Below is a small trained network, with its code and all its weights. Each question gives an input and a class and asks what happens when units are switched off, that is, made to give their printed mean instead of their output.

import numpy as np


def w(rows, s, z=0):
    codes = np.array(rows[::2]) - 128.0
    scale = np.full(codes.shape[1], s)
    scale[-1] = z or s
    return codes * scale


def f(y):
    return y / 2 * (1 + np.tanh(0.7978845608 * (y + 0.044715 * y**3)))


def log_softmax(a):
    a = a - a.max(-1, keepdims=True)
    return a - np.log(np.exp(a).sum(-1, keepdims=True))


def net(x, mask):
    res = np.array(x, float).reshape(1, 7) / 4 @ E
    y = f(res @ A[0][:, :-1].T + A[0][:, -1])
    res = res + np.where(mask, y, B[0][:, -1]) @ B[0][:, :-1]
    return log_softmax(res[-1] @ U[:, :-1].T + U[:, -1])


A, B = {}, {}
E = w([
[166,132,223,169,86,117,157,201,112,111,56],'x0',
[136,141,100,235,54,207,89,103,40,119,56],'x1',
[176,116,44,101,139,127,177,160,73,92,78],'x2',
[83,200,127,151,12,65,190,152,93,63,103],'x3',
[145,188,153,198,161,142,104,154,242,222,11],'x4',
[157,232,110,207,38,98,71,108,183,164,135],'x5',
[236,125,113,160,106,254,96,200,153,70,144],'x6',
],0.0077)
A[0] = w([
[156,176,146,183,90,151,160,155,101,122,59,100],'n0',
[111,191,150,175,86,96,121,82,143,182,120,153],'n1',
[165,115,138,109,122,148,85,133,99,142,129,139],'n2',
[148,154,92,167,97,128,104,170,110,113,89,95],'n3',
[160,125,121,165,126,120,102,143,155,171,121,138],'n4',
[117,152,74,132,190,132,78,136,167,196,121,183],'n5',
[186,196,125,147,127,120,121,170,131,118,97,167],'n6',
[138,122,149,158,102,173,158,183,126,120,70,149],'n7',
[67,150,139,91,129,53,207,167,132,155,91,156],'n8',
[134,129,115,89,150,127,136,106,158,135,183,252],'n9',
[68,70,134,100,130,119,158,94,49,82,129,130],'n10',
[127,163,84,146,67,109,176,144,53,8,160,126],'n11',
[134,158,90,124,64,131,147,143,101,52,137,119],'n12',
[141,132,166,176,146,110,131,167,91,96,59,152],'n13',
[86,81,95,128,119,134,166,93,82,128,152,133],'n14',
[122,109,175,132,133,148,141,161,154,91,100,109],'n15',
[115,116,195,72,136,118,138,176,143,112,184,134],'n16',
[123,141,66,151,140,134,97,110,113,154,128,190],'n17',
[87,154,146,86,141,64,200,123,140,125,76,134],'n18',
[150,119,156,133,129,160,158,160,118,94,79,143],'n19',
[111,90,181,114,131,112,140,154,83,125,168,193],'n20',
[127,168,121,170,116,152,81,138,89,161,68,140],'n21',
[147,109,68,152,155,178,98,71,127,137,133,62],'n22',
[146,150,116,96,141,108,117,135,112,152,116,153],'n23',
[114,110,100,130,160,111,142,87,154,119,120,132],'n24',
[76,136,110,124,112,138,104,94,148,152,140,119],'n25',
[83,199,150,197,76,95,106,80,149,174,102,182],'n26',
[138,115,173,176,125,162,106,160,152,129,90,162],'n27',
[158,140,117,59,171,158,138,94,123,78,165,246],'n28',
],0.011,0.0038)
B[0] = w([
[125,132,162,220,195,92,148,96,181,156,94,209],'n0',
[109,95,205,81,129,42,61,157,144,145,230,216],'n1',
[108,131,132,137,130,110,156,93,147,127,108,154],'n2',
[143,113,168,195,159,110,134,97,198,212,149,181],'n3',
[103,187,150,132,124,127,148,131,111,55,118,171],'n4',
[105,162,123,28,72,162,149,131,90,60,172,208],'n5',
[145,109,124,182,124,127,199,82,137,132,117,187],'n6',
[208,107,124,179,186,148,117,114,166,165,82,194],'n7',
[78,142,130,223,61,118,254,77,107,89,68,209],'n8',
[105,157,171,115,117,120,126,159,120,105,143,193],'n9',
[45,242,225,92,64,82,177,94,110,25,131,228],'n10',
[152,30,11,26,19,202,97,134,36,186,236,253],'n11',
[154,77,68,89,121,172,78,143,116,199,225,204],'n12',
[118,186,143,219,174,148,171,119,164,133,61,186],'n13',
[130,189,158,98,77,117,116,136,96,102,134,192],'n14',
[157,166,125,123,179,159,130,158,141,130,82,159],'n15',
[166,227,162,104,200,82,63,200,204,133,104,194],'n16',
[120,161,152,75,88,144,134,179,145,79,133,176],'n17',
[80,169,130,236,87,152,207,26,78,99,73,197],'n18',
[190,149,114,127,193,155,162,132,144,179,129,179],'n19',
[52,189,210,83,144,80,120,122,138,110,121,192],'n20',
[167,120,170,124,217,85,131,157,208,164,114,202],'n21',
[110,136,134,101,57,167,142,98,38,74,126,181],'n22',
[91,135,127,92,117,140,169,126,118,124,113,140],'n23',
[128,109,131,116,86,150,134,102,107,110,123,154],'n24',
[175,122,119,68,109,134,119,188,116,104,160,161],'n25',
[99,75,247,53,209,60,20,188,183,193,245,244],'n26',
[136,150,128,139,160,153,173,168,137,128,107,193],'n27',
[91,120,188,96,111,125,137,160,133,100,170,215],'n28',
],0.007,0.013)
U = w([
[158,94,74,49,85,158,70,195,90,152,213,161],'0',
[154,22,63,180,89,140,131,109,128,254,202,25],'1',
[106,145,218,147,202,58,103,170,239,162,156,217],'2',
[39,158,120,140,31,139,195,88,43,45,132,238],'3',
[124,114,43,174,124,69,34,130,128,114,84,2],'4',
[227,130,75,227,207,174,180,139,178,171,40,79],'5',
],0.0073,0.0023)

Each question gives the input, the list of numbers given to net, and the class t.
The units are the neurons (one row each of A and B). Each row of codes is followed by its name. A weight is (code - 128) times the scale printed after its matrix; where a second scale follows, it is the last column's (A, B and U).
mask holds one flag per neuron, in row order. A switched-off neuron (its flag False) gives its mean, the last column of its row in B, instead of its output. The means were averaged over made-up inputs and are rounded, as every weight is.
A unit's drop is (log p(t) with every unit on - log p(t) with that unit switched off) / (log p(t) with every unit on - log p(t) with every unit switched off).
The circuit of an input: a set's keep is (log p(t) with only the set's units on - log p(t) with every unit switched off) / (log p(t) with every unit on - log p(t) with every unit switched off). Starting from the 12 units with the biggest drops (on a tie, the unit counted first), units are removed one at a time, each time the one whose removal leaves the highest keep (on an exact tie, the one counted first), for as long as the keep stays at least 0.8.
units of the circuit, in order: the units of the circuit, biggest drop first
unit that matters most: the unit with the biggest drop
k most important neurons: the k neurons with the biggest drops, biggest first
drop of u: that unit's drop, to one decimal
input [3,0,-4,8,-5,-4,6], class 0: units of the circuit, in order => [n11]
input [7,-1,-4,-5,0,-3,4], class 5: units of the circuit, in order => [n26; n1; n10]
input [4,7,3,1,-7,-7,5], class 0: 2 most important neurons => [n11; n12]
input [5,6,5,-8,-6,3,4], class 5: 2 most important neurons => [n26; n1]
input [-1,0,-7,-7,1,4,3], class 0: 2 most important neurons => [n5; n0]
input [0,-7,5,7,-1,2,8], class 0: 3 most important neurons => [n11; n18; n8]
input [-2,0,-8,-2,-4,-8,-3], class 3: 2 most important neurons => [n26; n10]
input [4,5,6,5,-4,3,-6], class 1: 2 most important neurons => [n11; n12]
input [6,-7,4,2,8,-3,-8], class 3: 2 most important neurons => [n8; n18]
input [-8,-3,-8,-6,-7,2,-2], class 3: 2 most important neurons => [n26; n11]
input [-3,5,4,-3,-2,2,7], class 1: 2 most important neurons => [n3; n10]
input [-4,6,-6,-7,6,-7,6], class 0: 2 most important neurons => [n5; n22]
input [4,4,0,1,-2,6,5], class 1: 2 most important neurons => [n11; n12]
input [-7,2,3,-3,2,3,-7], class 0: unit that matters most => n10
input [1,3,8,6,-2,-2,1], class 1: drop of n11 => 0.3
input [3,-1,-8,5,-7,5,-3], class 0: drop of n11 => 0.5
input [8,3,2,0,-6,6,-5], class 1: drop of n11 => 0.6
